Each row has a name. Each question is about the rows just above it.

gogos: [103 164 134 157 172 129 137 177  78 104  96]
sazu: [141 143 142 101 136 201 184 128 122 163 170]
puba: [100 166 166 181 170  93 114 185  69 165  73]
Vepe: [150 156 149 152 120 135 151 141 102 148 137]
patu: [100 123 137 117 151 130 119 138 121 135 109]
deg: [150 156 148 152 120 150 151 141 102 148 137]
Shuffled puba with one entry gone: [ 69 165  93 185 114 100  73 166 181 166], missing  [170]
Shuffled sazu with one entry gone: [142 170 136 201 163 143 122 101 184 128], missing  [141]
gogos without one entry, shuffled: [137  96 129  78 104 177 164 134 157 172]. Gone:  [103]
Shuffled patu with one entry gone: [151 121 137 130 100 117 123 119 135 109], missing  [138]
Which entry of deg is missing from [120 141 150 137 156 150 148 102 148 152]?  [151]

zolo: [134  96 137 107 133 202 181 138]
mebi: [139  90  74  95 138 171 113 106]
vis: [109 165 197 156 121  87 131 153]
fedod: [111 165 197 156 121  87 131 153]
nokam: [112 151 112 138 107  69  86 117]
lun: [141  95 127 111 147 191 172 139]
Shuffled lun with one entry gone: [191 111 172 147  95 127 139], missing  [141]
Which entry of nokam is missing from [ 69 151 112  86 138 107 112]?  [117]
Which entry of vis is missing from [153  87 121 131 156 109 197]?  [165]
Shuffled mebi with one entry gone: [139  90  95 106  74 138 171], missing  [113]
Shuffled zolo with one entry gone: [138 137 107 133  96 202 181], missing  [134]

miku: [105 118 104 107 108  95  92 106  90 126 113 127 115 108 206 117 101  92
 128 106 125 121]
nugo: [105 118 104 107 108  95  92 106  90 126 113 127 115 108 206 117 101  92
 129 106 125 121]
sovos: [105 118 104 107 108  95  92 106  90 126 113 127 115 108 206 117 101  92
 129 122 125 121]
nugo without one entry, shuffled: [108 129 126  95 127 108 101 104 115 106 105  92 106 117 206  90 107  92
 125 113 118]. Gone:  [121]
Shuffled sovos with one entry gone: [206 113 101 115 106  90 122 108 125  92 108 107 104  92 105  95 127 118
 129 121 126], missing  [117]

rela: [118 132 115 125  49 104  93 102 111 124 147 108  98 120  90 134 115 109
 133 109 130 103  99 130 155 113 108 128 142 133 137 141 124 104 126 104]
poded: [115  81 112 124 120 101 131 136 104 108 134 108 130 109 130  87 112  99
 129 114 128 131 131  74 139 106 100 128 133 128 129 131 126 102 117 137]
Luvoz: [114  81 111 123  76 101 128 135 103 114 135 106 128 110 127  88 108  98
 130 113 128 129 129  74 139 103 100 129 133 128 130 132 125 102 119 137]
kov: [141  93 110 123  42 101 137 146 102 120 138 105 135 109 135  83 104  95
 130 113 129 133 136  87 142  98  99 128 135 129 132 134 125 101 120 146]
Ver: [117  63 113 124 145 100 118 122 105 103 130 109 120 110 117  93 116 101
 128 114 127 125 121 123 133 110 102 129 130 127 127 128 125 103 116 124]
lozi: [107 158 118 128 107 104  92  98 113 118 153 111  97 122  91 144 123 112
 127 111 131 101  97 159 162 120 110 128 147 135 140 145 125 106 126 102]
Which entry of lozi is missing from [107  91 111 153 102 128 113  98 131 107 111  97 140 162 144 128 110 145
 159 112 126 120 122  97 104 125  92 123 135 118 118 158 101 147 127]?  [106]
kov without one entry, shuffled: [135 129 110 137 135 138  98 101 128 132 105 146  83  42 135  99 130  95
 102 123  87 141 136 120 104 146 125 113 133  93 134 129 120 101 109]. Gone:  [142]
Which entry of Luvoz is missing from [110 132 135 114 137 130  76  74 128  81 103 135 101 133 139 114 106 128
  88 130 128 129 111  98 119 127 128 113 129 103 123 125 108 129 100]?  [102]
Luvoz without one entry, shuffled: [129  81  74 100 133 123 111 102 135 103 130 128 139 125 137 135 113 103
 128 108 129 101 129  76 110 128 127  98 119 114 128 114 130  88 132]. Gone:  [106]
Which entry of poded is missing from [136 100 134 139 108 131 128 128 102 104 131 112 131 114 124 133  81 126
  87 109 106  74 128 117 120 131 137 129 112 130 130 108 115 129 101]?  [99]
Which entry of Ver is missing from [121 117 117 130 127 123 120 124 109 103 125 113 114 116 100 102 124 110
 122 128 127 129 116 133 125 127 105  63 103 101 128 110 118 130 145]?  [93]

nifal: [140 125  95 118 146 130 128]
guker: [140 126  93 117 172 131 128]
sugul: [143 123 103 121  56 129 129]
Guma: [143 125  96 133 134 132 129]
ror: [147 126  95 125 164 134 130]
bif: [140 122  98 123  90 121 129]
Shuffled ror with one entry gone: [134 130 147 164 125  95], missing  [126]
bif without one entry, shuffled: [129  98 140 123 121 122]. Gone:  [90]
Which entry of bif is missing from [123  98  90 121 129 140]?  [122]
Shuffled Guma with one entry gone: [133 125 143 132 129  96], missing  [134]
Which entry of bif is missing from [ 90 123 129  98 121 140]?  [122]
Shuffled nifal with one entry gone: [140 130 128  95 118 146], missing  [125]

